Moves between elements:
fi: zef->sos, tuk->bub, lof->dus, pev->sar, mis->ker, pas->tuk, sar->mov, zoz->sib, los->ful, lir->mut, gev->ped, nid->rek, leb->fup, tev->let, fiz->sus, sos->paf, mig->sep, piv->zel, feg->leb, pef->lan, zup->zos, rak->feg, mul->los, fip->zup, viz->tob, ker->mig, luv->pas, lov->dav, mut->ziz, rog->zor, sus->lep, vek->taf, gen->nog, rov->fop, rek->gen, guf->vek, ziz->buz, gil->viz, pav->giv, let->pak, fop->lov, lep->sot, zor->piv, lan->fif, kib->pev, tem->pel, paf->suz, kud->pef, ful->som, ruz->guf, boz->gil, nit->gev, sib->nof, tok->lof, zos->reg, lol->zoz, dad->tok, pel->pav, ped->gat, bug->tev
fu: tuk->pas, lof->tok, pev->kib, sot->lep, som->ful, pas->luv, sar->pev, zoz->lol, los->mul, nog->gen, gat->ped, gev->nit, leb->feg, tev->bug, taf->vek, bub->tuk, suz->paf, reg->zos, sos->zef, mig->ker, piv->zor, feg->rak, pef->kud, zup->fip, viz->gil, ker->mis, lov->fop, mut->lir, tob->viz, sus->fiz, vek->guf, gen->rek, rek->nid, giv->pav, guf->ruz, ziz->mut, gil->boz, pav->pel, let->tev, fif->lan, fop->rov, zel->piv, lep->sus, zor->rog, dav->lov, lan->pef, mov->sar, paf->sos, ful->los, nof->sib, fup->leb, buz->ziz, sib->zoz, dus->lof, tok->dad, zos->zup, sep->mig, pel->tem, ped->gev, pak->let
vi: zef->kib, tuk->ful, lof->lan, pev->mut, mis->dad, sot->dav, som->gat, pas->los, sar->ziz, zoz->ker, los->gev, nog->tob, lir->rak, gat->reg, gev->zup, nid->boz, leb->paf, tev->zor, fiz->rov, taf->giv, bub->som, suz->mov, reg->bub, sos->pev, mig->lof, piv->gen, feg->sos, pef->zoz, zup->pas, rak->zef, mul->nit, fip->luv, viz->let, ker->tok, luv->mul, lov->vek, mut->feg, rog->nid, tob->pak, sus->fop, vek->pav, gen->viz, rov->ruz, rek->gil, giv->sot, guf->pel, ziz->leb, gil->tev, pav->lep, let->piv, fif->nof, fop->guf, zel->nog, lep->lov, zor->rek, dav->taf, lan->sib, kib->lir, tem->fiz, mov->buz, paf->sar, kud->lol, ful->ped, nof->sep, fup->suz, buz->fup, ruz->tem, boz->bug, nit->fip, sib->mig, dus->fif, tok->pef, zos->tuk, lol->mis, dad->kud, sep->dus, pel->sus, ped->zos, bug->rog, pak->zel
vo: tuk->gen, lof->lep, mis->tem, sot->mov, som->tob, pas->rek, zoz->guf, los->gil, nog->dus, gat->pak, gev->tev, nid->dad, tev->zoz, fiz->kib, taf->fup, bub->nog, reg->zel, mig->pav, piv->mig, pef->fop, zup->zor, mul->boz, fip->rog, viz->lan, ker->pel, luv->nid, lov->ziz, rog->mis, tob->fif, sus->pev, vek->leb, gen->lof, rov->lir, rek->tok, giv->suz, guf->feg, gil->pef, pav->paf, let->sib, fif->dav, fop->mut, zel->sep, lep->sar, zor->ker, dav->buz, lan->lov, tem->zef, kud->rov, ful->viz, nof->taf, ruz->rak, boz->kud, nit->bug, sib->vek, dus->sot, tok->sus, zos->piv, lol->ruz, dad->fiz, sep->giv, pel->sos, ped->let, bug->lol, pak->nof
zo: zef->tem, lof->gen, pev->sus, mis->rog, sot->dus, sar->lep, zoz->tev, nog->bub, lir->rov, nid->luv, leb->vek, tev->gev, fiz->dad, taf->nof, suz->giv, sos->pel, mig->piv, piv->zos, feg->guf, pef->gil, rak->ruz, viz->ful, ker->zor, lov->lan, mut->fop, rog->fip, tob->som, sus->tok, vek->sib, gen->tuk, rov->kud, rek->pas, giv->sep, guf->zoz, ziz->lov, gil->los, pav->mig, let->ped, fif->tob, fop->pef, zel->reg, lep->lof, zor->zup, dav->fif, lan->viz, kib->fiz, tem->mis, mov->sot, paf->pav, kud->boz, nof->pak, fup->taf, buz->dav, ruz->lol, boz->mul, sib->let, dus->nog, tok->rek, lol->bug, dad->nid, sep->zel, pel->ker, bug->nit, pak->gat
li: zef->rak, tuk->zos, lof->mig, pev->sos, mis->lol, sot->giv, som->bub, pas->zup, sar->paf, zoz->pef, los->pas, nog->zel, lir->kib, gat->som, gev->los, nid->rog, leb->ziz, tev->gil, fiz->tem, taf->dav, bub->reg, suz->fup, reg->gat, sos->feg, mig->sib, piv->let, feg->mut, pef->tok, zup->gev, rak->lir, mul->luv, fip->nit, viz->gen, ker->zoz, luv->fip, lov->lep, mut->pev, rog->bug, tob->nog, sus->pel, vek->lov, gen->piv, rov->fiz, rek->zor, giv->taf, guf->fop, ziz->sar, gil->rek, pav->vek, let->viz, fif->dus, fop->sus, zel->pak, lep->pav, zor->tev, dav->sot, lan->lof, kib->zef, tem->ruz, mov->suz, paf->leb, kud->dad, ful->tuk, nof->fif, fup->buz, buz->mov, ruz->rov, boz->nid, nit->mul, sib->lan, dus->sep, tok->ker, zos->ped, lol->kud, dad->mis, sep->nof, pel->guf, ped->ful, bug->boz, pak->tob

The rows follow the links: the fewer symbols apart two elements are, the more alike their rows tend to be.

Some elements and rows for them; each showing differs a little:
mov 41,-16,-4,-35,9,43,-23,-55,-39,14,43,66,4,3,-24,-1,-26,47,-60,27,22,39,14,-30,4,26,32,18,59,-11,20,-6,30,-41,-59,125,-16,-5,27,40,41,61,26,46,-33,-15,-10
gen 8,-3,-62,-28,-28,66,59,-17,11,-63,10,-5,3,14,54,34,-13,-14,20,-43,-60,11,39,-61,5,19,-56,-42,7,6,14,-69,68,12,-12,46,-9,-61,31,9,4,-17,-13,-74,-21,8,52
gev -22,11,-11,45,-35,-30,23,46,35,-10,-43,-65,6,0,15,5,13,-46,65,-43,-15,-34,-1,31,-18,-15,-31,-38,-47,21,-27,0,-11,22,55,-114,10,-9,-18,-46,-22,-76,-19,-64,24,17,5
lol -24,-1,56,27,4,-60,-47,59,18,56,-15,-24,20,-28,-44,-40,1,2,8,-6,33,-14,-35,72,7,-37,55,-5,-21,-21,0,69,-67,-15,48,-92,34,22,-36,-22,-3,-27,-20,25,43,1,-34
paf 12,-6,32,-13,21,-23,-17,-81,-58,11,-1,-17,-21,-10,-40,8,18,52,14,34,64,-19,-9,-33,-56,15,-17,15,59,44,42,-17,18,41,-61,66,-50,48,7,59,-24,29,25,60,-52,-18,8
sus -5,-35,37,-106,0,-5,-49,29,-32,-53,17,3,-29,13,28,15,27,39,-12,-52,-18,7,-6,-46,-8,-32,-5,-29,24,-39,40,-10,30,20,-33,76,-39,15,-16,29,-21,66,19,51,22,33,64
fop 14,5,15,-47,33,-63,-43,51,-21,-6,-9,27,-9,53,47,35,60,7,-17,-17,-11,15,-25,0,-28,-6,-27,11,-29,-33,-12,52,-25,-32,25,21,-37,43,-46,-53,-27,86,80,57,46,24,50
zup -49,13,-5,-17,-23,-5,11,11,32,-35,-11,-82,-32,-31,9,-4,-8,-43,68,-42,-41,-38,21,-8,8,-49,-27,-29,-14,2,-1,-58,21,99,2,-70,12,6,-12,25,-32,-71,-57,-61,-8,2,6
mut 16,0,26,-45,34,-61,-49,32,-31,-4,-3,27,-14,41,23,23,52,24,-29,-4,15,13,-30,1,-28,6,-17,20,0,-11,-8,40,-19,-32,2,36,-39,53,-37,-33,-17,105,75,75,31,16,43
ziz 45,8,-1,-8,37,-27,-9,-18,-36,-1,2,48,1,60,22,37,44,34,-32,23,34,6,-8,-26,-35,55,-31,31,10,24,0,32,-10,-52,-21,75,-32,22,-10,-40,-4,91,88,67,4,-3,34
pev 7,-28,43,-100,11,-14,-60,11,-50,-31,17,19,-27,11,11,15,33,46,-18,-45,8,-1,-11,-41,-16,-23,1,-15,42,-33,38,-2,32,1,-39,81,-36,39,-23,31,-16,78,38,61,12,25,53
sos -11,-13,69,-54,21,-58,-67,-22,-57,6,5,-32,-40,-33,-41,-14,35,54,17,-2,50,-29,-19,-19,-42,-36,1,13,52,-8,37,-13,6,55,-48,31,-42,64,-30,52,-50,37,18,72,-18,-1,24
tem -37,-20,71,-41,14,-43,-79,2,-26,27,33,-23,-33,-66,-58,-44,-12,36,-20,5,28,-11,-24,21,18,-72,65,0,34,-34,32,10,-20,53,-24,-12,15,56,-20,70,-11,3,-36,67,-12,-5,-25
pav 10,-3,24,4,19,-10,1,-95,-52,0,3,-37,-30,-27,-39,4,18,32,34,25,59,-39,1,-36,-56,7,-42,11,57,49,28,-41,40,51,-58,54,-48,26,10,63,-30,1,16,27,-66,-14,6
ped -8,13,-37,83,-20,16,66,-9,35,2,-50,-38,21,15,8,12,8,-43,66,-7,-12,-34,9,19,-30,40,-46,-20,-39,60,-19,-15,7,9,42,-85,4,-31,8,-34,-7,-85,-8,-69,-2,-12,-9

Each walk starts at a row. The symbols on each line, taken left to right, move it on to the next element.
Answer with the element's row; about right is enough.
new walk
1,-33,53,-95,18,-15,-79,31,-33,-3,41,33,-16,-18,-13,-17,-9,50,-48,-23,-2,24,-20,-8,24,-39,59,1,38,-66,32,20,2,-24,-36,71,-11,30,-18,28,4,60,-3,82,22,13,16
li vi vi zo li vi vi li -> -6,-2,32,-29,28,-48,-61,69,-6,21,18,52,-3,16,16,-4,12,21,-59,13,-16,39,-21,33,31,-20,45,24,-21,-69,-14,78,-53,-52,17,14,20,32,-30,-40,7,64,38,60,61,18,9
li zo zo vo fi li -> -44,-14,53,-45,3,-49,-33,-8,-12,-20,-5,-91,-49,-51,-21,-11,17,9,52,-32,12,-42,-14,-21,-24,-55,-23,-25,21,2,32,-55,25,104,-37,-34,-24,54,-19,56,-57,-35,-31,4,-22,9,20
new walk
-3,-13,73,19,10,-70,-67,44,-9,52,-12,-16,1,-19,-42,-34,4,37,-15,3,56,-21,-47,63,-8,-30,61,7,7,-17,4,65,-58,-27,25,-56,8,44,-41,-6,-10,3,-4,67,34,-5,-28
li zo fi zo li fi vo fu zo zo -> -29,-5,-40,-49,-40,29,20,38,36,-70,4,-28,-8,-5,50,7,3,-45,25,-81,-78,9,21,-32,33,-38,-33,-54,-36,-28,9,-50,44,39,8,-18,19,-29,4,2,-10,-33,-43,-72,27,22,43
vi vo fi vi vi zo vi -> -1,-5,-63,-17,-35,72,62,-5,36,-62,-1,-9,4,13,45,34,-14,-33,33,-41,-72,14,42,-49,12,4,-43,-40,-18,4,1,-65,62,22,-2,7,4,-48,37,1,7,-44,-26,-90,-11,11,30
new walk
30,-15,-44,-55,-10,62,38,-40,-15,-61,6,23,-3,25,38,37,7,14,7,-39,-30,18,40,-72,-16,30,-44,-32,26,18,29,-56,76,0,-42,98,-33,-36,20,26,8,21,22,-28,-26,9,48
zo li vi vi vi vo -> 32,22,-1,93,3,-25,41,-36,-2,30,-53,-28,20,27,-22,20,30,3,63,16,64,-33,-15,9,-79,62,-51,0,-2,81,-4,19,-13,-28,21,-40,-39,3,-1,-27,-11,-36,46,-10,-18,-9,0
fu zo vo vi zo fu -> -59,-2,30,-23,-14,-13,-26,25,25,-3,12,-55,-15,-67,-26,-45,-34,-18,12,-24,-29,-11,-1,19,53,-74,35,-8,0,-46,6,-20,-13,78,-2,-74,40,18,-2,45,-17,-57,-88,-22,2,-6,-38
new walk
15,25,-42,104,-29,40,64,-8,45,23,-16,-14,44,-2,-14,-8,-27,-40,21,31,-11,-1,15,37,2,34,-4,3,-28,38,-17,-3,-14,-10,38,-75,30,-50,24,-26,29,-80,-43,-71,-12,-14,-51
fu fu vi vo zo fi fi -> -10,17,-46,54,-17,56,63,-45,28,3,8,-22,8,-43,-21,-20,-43,-37,23,32,-19,-5,39,5,30,-1,-7,3,6,19,-5,-57,22,53,-2,-32,34,-37,35,27,11,-79,-75,-77,-52,-27,-54
fu fu vi vo zo fi fi -> 3,4,-60,4,-35,95,57,-13,37,-29,19,18,23,-3,22,1,-45,-36,-6,-6,-52,33,50,-20,45,13,-11,-12,-6,-8,-8,-48,36,-8,-5,16,40,-70,46,8,40,-37,-56,-78,-13,-6,-20
new walk
20,-8,-47,-10,-13,104,32,-47,3,-10,37,54,17,1,-7,0,-49,16,-47,15,-19,44,33,-36,35,28,12,-5,27,-11,15,-33,51,-33,-46,95,14,-59,40,23,56,7,-23,-28,-27,-13,-11
zo zo li vi li fu fu vo vo zo -> -47,-13,14,-29,-21,-24,-6,6,9,-40,-13,-90,-41,-42,0,-5,6,-26,65,-44,-20,-39,12,-18,-1,-59,-23,-26,-10,-2,8,-60,28,105,-5,-60,-8,13,-15,44,-51,-64,-50,-40,-19,13,6
vo vo vi li li fu vi zo -> -61,-15,52,-35,-1,-34,-56,12,-3,13,30,-42,-38,-73,-42,-56,-19,9,-12,-12,3,-19,-11,19,30,-84,53,-7,19,-38,19,-13,-13,70,-3,-43,25,38,-15,61,-9,-32,-68,24,0,-17,-31
new walk
36,-27,-9,-66,0,44,13,-41,-39,-40,16,34,-14,29,20,33,10,34,-9,-15,9,17,20,-59,-16,29,-40,-15,51,14,41,-39,61,-14,-48,118,-45,-6,14,28,0,53,42,21,-28,4,46
fu fi fu li vo zo zo vo -> -18,-15,64,-52,14,-52,-54,-14,-41,-6,3,-61,-47,-32,-23,-13,30,33,32,-20,39,-41,-16,-21,-31,-48,-5,-8,38,9,31,-26,10,79,-38,3,-34,70,-27,59,-50,13,6,53,-21,5,26
zo vo vi li fu vo -> -26,-24,71,-51,23,-52,-77,-3,-34,33,30,-13,-28,-47,-49,-48,-15,46,-29,11,43,-15,-26,15,1,-44,48,15,40,-23,22,13,-26,27,-33,25,-5,59,-27,70,-22,29,-11,85,-13,-16,-13
new walk
-15,12,22,40,-24,-46,6,49,31,-10,-51,-65,7,6,10,1,25,-38,75,-48,2,-41,-27,44,-31,-8,-26,-33,-44,26,-7,21,-22,26,49,-115,-3,12,-28,-53,-36,-59,-13,-36,22,11,10
vi vo vi vi fu zo li vo -> -34,-30,20,-100,-21,8,-58,65,4,-36,39,21,-10,-24,10,-29,-28,6,-54,-56,-54,35,-4,-11,70,-66,57,-31,3,-87,17,-1,18,-6,-1,30,33,-8,2,34,18,26,-43,18,37,24,17
fi fi vi li vi fu zo vo zo vo -> 3,8,1,-31,10,-49,-10,75,11,-25,-20,17,-4,59,68,44,53,-21,3,-22,-40,10,-17,10,-6,-3,-29,0,-48,-26,-30,39,-28,-24,46,-13,-16,26,-47,-76,-22,62,62,23,57,40,55
new walk
-3,-2,-21,16,-3,9,26,-82,-24,-8,-15,-57,-34,-24,-24,3,13,8,50,15,21,-40,15,-44,-40,6,-44,5,41,59,21,-71,39,79,-48,12,-42,11,15,64,-25,-37,-4,-18,-64,-21,10
vo fu vi fi zo vi vi li vo -> 44,13,-30,8,31,-8,30,-18,-27,-2,-8,51,1,68,31,47,46,12,-21,24,18,23,9,-29,-38,57,-51,32,-8,32,-18,25,-2,-52,1,70,-31,8,-13,-47,-4,74,95,29,4,10,38
li li vi li vi vo -> 42,-18,5,-55,6,22,-19,-44,-53,-21,14,38,-9,20,-2,29,19,53,-24,1,30,8,10,-54,-28,28,-21,-6,56,16,33,-25,41,-25,-54,124,-50,17,5,31,3,74,45,50,-27,8,44
new walk
-35,9,10,44,-37,-18,6,58,49,19,-22,-37,15,-31,-7,-31,-16,-41,28,-19,-22,-19,-11,56,27,-25,27,-24,-39,-11,-21,23,-44,4,55,-123,44,-10,-8,-33,-3,-80,-54,-44,29,1,-28
vo fi li li zo vi -> -16,10,-40,0,-20,-11,25,64,39,-43,-24,-7,1,31,80,25,17,-58,31,-48,-85,9,8,-6,14,-4,-42,-19,-65,-15,-33,7,-8,7,58,-67,19,-22,-19,-75,-13,-16,5,-64,49,36,21
vo zo li fu vo vi -> -23,8,-19,-22,5,-13,-10,86,40,1,1,32,7,8,45,4,-5,-42,-34,-19,-66,29,-6,41,62,-28,21,-1,-54,-72,-48,44,-41,-18,53,-57,55,-10,-15,-62,15,16,-23,-20,57,15,-9
